[[-24  -6  -6  48 -28   2 -15  -1  15  17 -15   4 -37   7  -5]
 [ 32  10  10 -21  32  16  24  16   3   2  16  11  39   9  17]
 [ 30  10  10 -17  29  16  22  15   4   4  14  11  35  10  17]
 [ 28   9   9 -16  28  14  21  14   4   3  14  10  33   9  16]
 [-23  -5  -6  53 -28   4 -14   1  17  20 -14   7 -37  10  -3]
 [ 30  10  10 -17  30  16  23  16   4   4  14  11  36  10  17]
 [ 34  10  10 -23  35  17  26  16   3   2  16  11  41  10  18]
 [ 29   9   9 -16  29  15  22  15   4   3  14  11  34  10  16]
 [ 36  10  10 -25  36  17  27  17   2   1  16  12  43  10  19]]: 36

[[  8 -15  25  13  19  13   4   3  12   9  30]
 [  8 -14  24  13  18  12   3   2  12   9  29]
 [  8 -15  24  12  18  12   3   2  12   9  29]
 [  9 -14  25  13  19  13   4   3  13   9  30]
 [  8 -16  25  12  19  12   3   2  12   9  30]
 [ -5  45 -25   3 -13   0  14  16 -13   5 -32]
 [ -5  41 -24   1 -13  -1  12  14 -12   4 -31]
 [  8 -19  30  15  23  15   4   3  13  11  36]
 [ -5  45 -24   3 -13   0  15  17 -13   5 -32]
 [ -6  41 -25   1 -14  -2  12  14 -13   3 -32]
 [  8 -16  28  15  21  14   4   3  13  11  33]]: 8

[[  0  -2   5   4  -8   2   8 -35 -11   8  17   8]
 [ -4   2 -12  21   0  -9  -3  -9  -1  23  -2   7]
 [ -1 -11  -9   4   1   6   0  -4   4  32  -5   1]
 [  2  18  25  36 -27  -4 -15  -7 -53 -12   7  -8]
 [-19  -9 -15  -4  -6  12   0  -9   6  14   4  -2]
 [  6  20  15  13  -3  -3  -6  -9 -19  20  -6   9]
 [ 15   5  16  -1  -9  -6   9  -5 -31  21   2  -4]
 [  3  -7   5  10   2   2   5  -9  -2  26  -8 -10]
 [  8  23   8   7   1  -4   0  -6  -6  22   1  -5]]: 8

[[ -3 -15  37  12 -10  16   2]
 [-19   1  13  -3  -8   8   0]
 [-30   1  13  18  -5  50 -34]
 [ -6 -12  42   3 -23  11   8]
 [-22   8  19  32   0 -15 -48]
 [ -6 -15  -6  32 -17   8 -19]
 [ 26 -13  15  10 -14  -6  18]
 [-62  -9  30  -4 -26  23   0]
 [-37  16  27  21   6  20 -55]
 [-41 -43  19   0 -33  11   5]]: -41

[[ 56  -9 -26  -9   1  40 -15   9 -16]
 [-40  21  40 -23 -28  32  20  46  14]
 [-58   3  21  17   6 -57  12 -23  15]
 [ 15 -15 -25  23  24 -42 -12 -43  -7]
 [-49  23  45 -23 -30  30  22  48  17]
 [ 50 -21 -43  20  27 -22 -22 -42 -16]]: 50

[[  5 -13 -24  53   4 -35  37  51  -6  -1  14]
 [ -3 -10 -18  56  17 -36  47  37 -10   1  12]
 [  5 -13 -24  52   3 -35  37  51  -6  -1  14]
 [ 15 -18 -30  55  14 -45  37  60 -12 -12  16]
 [  5 -13 -24  52   3 -35  36  51  -6  -1  14]
 [  5 -13 -23  53   3 -35  37  51  -6  -1  14]]: 5
---
[-0.9 -1.0  1.9  0.2 -0.8 -1.2]
-0.9
[ 1.129 -0.446 -1.183  0.094]
1.129
[-1.980  0.367  1.186  1.740 -0.582  0.428 -1.054]
-1.980
[ -8.397   2.827  19.260   1.707  -5.369 -12.665   3.046]
-8.397
[ 10.93   3.92  -5.22 -18.92   0.47 -16.06  17.74]
10.93
[ -94.114  139.558 -148.695  -97.535 -169.675]
-94.114
---
[[-36, 58, -38, -7, 50, -56],
 [-7, 19, -25, 25, -14, -2]] >> -38

[[34, 27, 35, 64, 47, -8, -8],
 [12, -29, 34, 14, -58, 47, -16]] >> 35

[[-6, -1, -6, -47, 2, -4, -6],
 [9, 7, -2, 23, -10, -2, -7]] >> -6

[[62, -35, -25, 19, 13, 10],
 [-24, -19, 23, -17, -41, 40]] >> -25

[[55, 58, -25, 17],
 [54, 57, -24, 18]] >> -25

[[-33, -26, -55, -10, 52, -14, 38],
 [-5, 3, 42, -4, 40, 4, 33]] >> -55
---
4987  9103  5931  1892  6207 ==> 5931

7047  4427  6721  8106  6276  4424  8722
7085  3621  3085  5525  6276  4034  9312
6724  2698  3961  5630  5557  3127  8917
==> 5630

 48   -5   17  -27   -2   -3   19 ==> -2

1885  4258  8380  8210  9090 ==> 8210

1444  8936  3560  1998  5077 ==> 3560

8030  4847  9552  8055  2535  2368  5531 ==> 5531

37  11  48  78  29 ==> 37
---
-13,-41,41,40,-23,-18,1
-41,-32,-51,-46,-44,8,-24
-57,-30,-56,-49,-62,-3,-12
-> -32

11,2,-4,4
11,11,17,-59
-> 2

-56,-15,-52,-35,-12,-5
1,19,-1,14,38,-39
-> -15

41,26,11,-13
38,-17,-53,-38
-43,14,-1,-25
-> -17

-22,-34,30,9,47
-39,17,-27,45,4
-> -34

3,-8,24,-15,-24,50
20,11,27,39,19,-63
-55,45,9,58,7,35
-> 11
